Here is a tiny trained network, its code and every weight. The questions are about switching its units off for an input and a target symbol, where a switched-off unit gives its printed mean instead of its output.

import numpy as np


def w(rows, s, z=0):
    codes = np.array(rows[::2]) - 128.0
    scale = np.full(codes.shape[1], s)
    scale[-1] = z or s
    return codes * scale


def f(y):
    return y / 2 * (1 + np.tanh(0.7978845608 * (y + 0.044715 * y**3)))


def softmax(a):
    e = np.exp(a - a.max(-1, keepdims=True))
    return e / e.sum(-1, keepdims=True)


def log_softmax(a):
    a = a - a.max(-1, keepdims=True)
    return a - np.log(np.exp(a).sum(-1, keepdims=True))


def net(x, mask):
    ids = ['βδζθλξπσ'.index(c) for c in x.split()]
    T = len(ids)
    res = E[ids] + P[:T]
    q, k, v = (res @ M[0].T for M in (Q, K, V))
    z = softmax(np.where(np.tri(T) > 0, q @ k.T / 4**0.5, -1e9)) @ v
    res = res + np.where(mask[0], z, O[0][:, -1]) @ O[0][:, :-1]
    y = f(res @ A[0][:, :-1].T + A[0][:, -1])
    res = res + np.where(mask[1:9], y, B[0][:, -1]) @ B[0][:, :-1]
    return log_softmax(res[-1] @ U[:, :-1].T + U[:, -1])


Q, K, V, O, A, B = {}, {}, {}, {}, {}, {}
E = w([
[108,125,104,123,144,98,130,146,113,41,78,193],'β',
[93,131,177,127,128,91,129,189,70,185,30,129],'δ',
[117,122,138,120,77,199,83,127,131,115,159,165],'ζ',
[136,186,151,88,124,210,111,185,96,168,134,111],'θ',
[187,112,104,146,254,148,104,157,125,43,114,51],'λ',
[79,113,156,73,134,185,118,123,178,176,66,137],'ξ',
[140,159,143,147,108,164,73,181,51,81,146,155],'π',
[94,141,140,88,52,172,171,197,84,128,111,200],'σ',
],0.0098)
P = w([
[31,26,136,169,25,131,84,97,122,223,141,132],'0',
[61,66,152,106,97,132,76,99,114,171,112,191],'1',
[124,73,114,132,88,151,142,91,125,193,91,139],'2',
[100,99,84,108,82,102,104,67,120,140,137,94],'3',
[31,177,136,154,149,158,119,119,115,110,119,170],'4',
[205,108,86,201,69,144,196,80,154,146,101,66],'5',
[184,74,116,46,122,35,117,101,158,118,160,100],'6',
[110,171,195,133,172,155,166,159,152,101,113,175],'7',
[142,154,117,206,101,132,192,108,159,73,134,67],'8',
[96,171,128,72,164,54,133,132,153,81,172,63],'9',
[253,168,180,222,176,106,114,251,221,158,105,197],'10',
],0.013)
Q[0] = w([
[82,128,104,82,111,89,88,119,118,171,161,124],'H1',
[114,150,144,51,159,62,79,129,132,142,176,123],'H1',
[125,161,176,126,195,185,121,185,135,170,134,226],'H1',
[207,3,117,97,117,141,102,92,133,165,128,150],'H1',
],0.13)
K[0] = w([
[83,146,166,153,178,154,113,174,96,107,140,162],'H1',
[117,154,163,186,177,174,160,153,159,131,69,189],'H1',
[202,85,102,197,71,180,187,108,144,174,106,111],'H1',
[1,169,97,168,114,162,130,105,84,110,108,71],'H1',
],0.12)
V[0] = w([
[138,141,88,115,64,175,140,106,159,84,234,161],'H1',
[101,122,113,78,86,102,226,128,174,159,81,136],'H1',
[87,92,94,147,140,108,133,62,248,69,97,175],'H1',
[119,135,115,189,88,43,149,156,49,86,106,194],'H1',
],0.018)
O[0] = w([
[11,173,81,98,205,83,127,96,39,154,163,96,3],'H1',
[178,60,28,83,78,16,95,65,214,141,197,93,52],'H1',
[107,204,29,124,125,93,88,255,145,154,93,144,235],'H1',
[32,167,92,239,119,181,184,52,244,126,155,149,151],'H1',
],0.0054,0.0026)
A[0] = w([
[160,120,109,132,118,105,86,176,146,152,136,127,86],'N1',
[101,134,104,95,127,99,149,2,102,157,149,132,37],'N2',
[120,72,167,81,120,116,162,97,87,103,141,105,63],'N3',
[106,137,138,116,66,124,110,100,108,190,132,146,135],'N4',
[101,142,60,94,127,91,173,66,123,107,143,149,67],'N5',
[70,139,86,89,186,112,149,131,68,127,101,115,44],'N6',
[144,219,151,82,58,114,170,124,104,133,76,166,87],'N7',
[165,146,112,161,152,88,127,128,158,167,168,154,5],'N8',
],0.015,0.012)
B[0] = w([
[62,112,120,106,160,141,190,42,101,113,212,142,244],'N1',
[97,111,243,114,110,47,117,224,116,153,147,61,203],'N2',
[148,254,135,168,122,59,105,64,122,225,136,177,166],'N3',
[173,135,132,148,185,73,150,115,150,92,179,100,240],'N4',
[151,167,149,148,189,187,120,210,68,136,107,127,219],'N5',
[92,109,186,189,71,123,117,176,199,157,145,115,176],'N6',
[101,87,107,133,116,127,102,89,136,152,117,94,253],'N7',
[136,180,213,128,108,158,71,170,59,115,19,65,164],'N8',
],0.0084,0.004)
U = w([
[187,77,127,146,51,111,126,108,187,115,122,121,2],'β',
[49,62,104,140,4,131,75,105,107,225,139,124,252],'δ',
[206,174,144,124,178,70,171,181,131,39,131,65,25],'ζ',
[184,182,133,117,94,89,116,82,86,170,117,140,38],'θ',
[168,208,28,142,142,115,137,155,150,102,117,139,144],'λ',
[61,135,165,150,128,191,223,48,69,86,136,110,17],'ξ',
[178,130,112,68,66,165,106,153,73,109,58,132,248],'π',
[126,87,54,57,101,101,149,105,85,118,157,125,44],'σ',
],0.0038,0.0068)

Each question gives the input, a string of symbols that net reads in full, and the target symbol t.
The units are the heads (4 rows each of Q, K, V and O) and the neurons (one row each of A and B). Each row of codes is followed by its name. A weight is (code - 128) times the scale printed after its matrix; where a second scale follows, it is the last column's (O, A, B and U).
mask holds one flag per unit, heads first, then neurons. A switched-off unit (its flag False) gives its mean, the last column of its rows in O or B, instead of its output. The means were averaged over made-up inputs and are rounded, as every weight is.
A unit's drop is (log p(t) with every unit on - log p(t) with that unit switched off) / (log p(t) with every unit on - log p(t) with every unit switched off).
The circuit of an input: a set's keep is (log p(t) with only the set's units on - log p(t) with every unit switched off) / (log p(t) with every unit on - log p(t) with every unit switched off). Starting from all 9 units, units are removed one at a time, each time the one whose removal leaves the highest keep (on an exact tie, the one counted first), for as long as the keep stays at least 0.8.
units of the circuit, in order: the units of the circuit, biggest drop first
k most important neurons: the k neurons with the biggest drops, biggest first
drop of u: that unit's drop, to one decimal
input β β β β, target λ: units of the circuit, in order	[H1; N5]
input ξ π θ λ σ, target θ: units of the circuit, in order	[H1; N3]
input λ δ β β θ, target λ: units of the circuit, in order	[H1; N7]
input β ζ ζ ξ λ, target δ: units of the circuit, in order	[N6; H1]
input β λ ξ β λ ζ λ π, target δ: units of the circuit, in order	[H1; N6]
input λ λ π ζ δ λ β ξ θ θ, target σ: units of the circuit, in order	[H1; N1]
input ξ θ π ζ θ, target ξ: units of the circuit, in order	[H1]
input β λ π ξ π ζ, target σ: units of the circuit, in order	[H1; N1]
input ξ π δ, target σ: units of the circuit, in order	[H1; N1; N4]
input λ λ λ σ σ β, target ζ: units of the circuit, in order	[H1; N2; N5]
input β π ξ λ λ λ β ζ λ β, target δ: 2 most important neurons	[N6; N4]
input θ λ δ, target θ: 2 most important neurons	[N3; N4]
input ζ λ ξ β λ δ β ζ λ θ, target δ: drop of N5	0.1
input π ξ π λ ξ δ β β, target β: drop of H1	0.9
input β β ξ λ λ β σ ξ, target λ: drop of N4	-0.1
input π π β β β ξ λ λ, target σ: most important neuron	[N1]
